Here is a tiny trained network, its code and every weight. The questions are about switching its units off for an input and a target symbol, where a switched-off unit gives its printed mean instead of its output.

import numpy as np


def w(rows, s, z=0):
    codes = np.array(rows[::2]) - 128.0
    scale = np.full(codes.shape[1], s)
    scale[-1] = z or s
    return codes * scale


def norm(h):
    return h / np.sqrt((h * h).mean(-1, keepdims=True) + 1e-5)


def f(y):
    return np.maximum(y, 0)


def softmax(a):
    e = np.exp(a - a.max(-1, keepdims=True))
    return e / e.sum(-1, keepdims=True)


def log_softmax(a):
    a = a - a.max(-1, keepdims=True)
    return a - np.log(np.exp(a).sum(-1, keepdims=True))


def net(x, mask):
    ids = ['ΛΞΩβεζπτψ'.index(c) for c in x.split()]
    T = len(ids)
    res = E[ids] + P[:T]
    q, k, v = (norm(res) @ M[0].T for M in (Q, K, V))
    z = softmax(np.where(np.tri(T) > 0, q @ k.T / 2**0.5, -1e9)) @ v
    res = res + np.where(mask[0], z, O[0][:, -1]) @ O[0][:, :-1]
    y = f(norm(res) @ A[0][:, :-1].T + A[0][:, -1])
    res = res + np.where(mask[1:17], y, B[0][:, -1]) @ B[0][:, :-1]
    return log_softmax(norm(res)[-1] @ U[:, :-1].T + U[:, -1])


Q, K, V, O, A, B = {}, {}, {}, {}, {}, {}
E = w([
[96,100,108,144,94],'Λ',
[184,115,158,110,90],'Ξ',
[57,133,251,124,142],'Ω',
[95,93,48,76,72],'β',
[80,116,127,137,99],'ε',
[86,161,127,88,130],'ζ',
[159,49,152,138,163],'π',
[148,75,45,154,121],'τ',
[109,112,86,134,159],'ψ',
],0.024)
P = w([
[52,41,160,27,128],'0',
[87,75,144,35,143],'1',
[84,114,171,63,151],'2',
[95,155,154,83,140],'3',
[83,186,169,122,122],'4',
[109,204,141,123,132],'5',
[89,228,150,144,111],'6',
[84,255,147,141,94],'7',
],0.0081)
Q[0] = w([
[248,45,215,88,139],'head 0',
[4,45,84,155,241],'head 0',
],0.014)
K[0] = w([
[90,15,183,76,133],'head 0',
[126,149,109,182,252],'head 0',
],0.018)
V[0] = w([
[83,213,109,61,99],'head 0',
[172,62,198,120,9],'head 0',
],0.011)
O[0] = w([
[171,183,76,4,184,250],'head 0',
[255,191,121,100,42,20],'head 0',
],0.0069,0.002)
A[0] = w([
[118,88,190,106,165,87],'neuron 0',
[157,243,162,121,104,145],'neuron 1',
[254,158,38,230,117,34],'neuron 2',
[236,142,148,115,80,106],'neuron 3',
[148,78,88,179,94,76],'neuron 4',
[123,164,214,114,176,3],'neuron 5',
[56,140,144,85,160,83],'neuron 6',
[149,99,99,94,106,43],'neuron 7',
[105,131,203,82,127,102],'neuron 8',
[95,183,109,155,61,113],'neuron 9',
[143,159,233,175,156,88],'neuron 10',
[106,127,139,161,193,55],'neuron 11',
[110,95,129,201,141,154],'neuron 12',
[122,173,80,107,190,176],'neuron 13',
[204,147,171,204,77,143],'neuron 14',
[108,126,144,175,205,57],'neuron 15',
],0.014,0.0035)
B[0] = w([
[169,69,133,147,91,175],'neuron 0',
[78,184,64,66,122,198],'neuron 1',
[111,241,77,168,21,179],'neuron 2',
[174,141,105,142,214,197],'neuron 3',
[170,168,168,107,103,194],'neuron 4',
[45,149,164,90,84,157],'neuron 5',
[133,186,117,132,153,254],'neuron 6',
[66,139,111,126,145,177],'neuron 7',
[142,125,145,176,180,183],'neuron 8',
[149,170,96,92,62,182],'neuron 9',
[128,115,146,71,5,170],'neuron 10',
[72,112,145,169,185,163],'neuron 11',
[139,129,106,183,176,211],'neuron 12',
[137,109,204,109,109,220],'neuron 13',
[199,66,103,78,115,194],'neuron 14',
[83,111,122,132,194,169],'neuron 15',
],0.025,0.0069)
U = w([
[100,112,99,106,133,74],'Λ',
[208,134,30,67,249,70],'Ξ',
[38,87,224,131,58,134],'Ω',
[9,35,13,52,120,164],'β',
[87,194,91,122,171,29],'ε',
[159,204,247,71,214,68],'ζ',
[160,36,146,116,123,254],'π',
[105,190,114,254,81,160],'τ',
[56,52,66,189,223,229],'ψ',
],0.0076,0.0043)

Each question gives the input, a string of symbols that net reads in full, and the target symbol t.
The units are the heads (2 rows each of Q, K, V and O) and the neurons (one row each of A and B). Each row of codes is followed by its name. A weight is (code - 128) times the scale printed after its matrix; where a second scale follows, it is the last column's (O, A, B and U).
mask holds one flag per unit, heads first, then neurons. A switched-off unit (its flag False) gives its mean, the last column of its rows in O or B, instead of its output. The means were averaged over made-up inputs and are rounded, as every weight is.
A unit's drop is (log p(t) with every unit on - log p(t) with that unit switched off) / (log p(t) with every unit on - log p(t) with every unit switched off).
The circuit of an input: a set's keep is (log p(t) with only the set's units on - log p(t) with every unit switched off) / (log p(t) with every unit on - log p(t) with every unit switched off). Starting from the 12 units with the biggest drops (on a tie, the unit counted first), units are removed one at a time, each time the one whose removal leaves the highest keep (on an exact tie, the one counted first), for as long as the keep stays at least 0.8.
units of the circuit, in order: the units of the circuit, biggest drop first
top k neurons: the k neurons with the biggest drops, biggest first
drop of u: that unit's drop, to one decimal
input β Ω π β β τ π ψ, target ψ: units of the circuit, in order => head 0; neuron 11
input ψ τ π ε τ τ ψ Ω, target Ω: top 3 neurons => neuron 10; neuron 5; neuron 0
input ψ ε τ Λ, target τ: units of the circuit, in order => head 0; neuron 12; neuron 4
input τ Λ Λ, target τ: top 3 neurons => neuron 12; neuron 13; neuron 14
input τ β β β Ω Λ, target β: units of the circuit, in order => head 0; neuron 6; neuron 4
input Ξ ζ ζ τ ψ τ ζ π, target π: units of the circuit, in order => neuron 14; head 0
input Ξ β π Λ, target π: units of the circuit, in order => head 0; neuron 14
input Ξ Ξ Λ, target Ξ: units of the circuit, in order => head 0; neuron 3
input ε ε β ζ Λ, target ζ: units of the circuit, in order => head 0; neuron 13
input ψ β β β Λ Ξ β Λ, target β: top neuron => neuron 1
input ε Ξ ζ ε, target ζ: top 2 neurons => neuron 13; neuron 6
input τ ψ ε, target ψ: drop of head 0 => 0.6
input β β π β β ψ β, target ψ: drop of neuron 15 => 0.0
input τ ψ β π Ξ π Λ τ, target τ: drop of head 0 => 0.1
input Ω τ β ε, target τ: top neuron => neuron 1
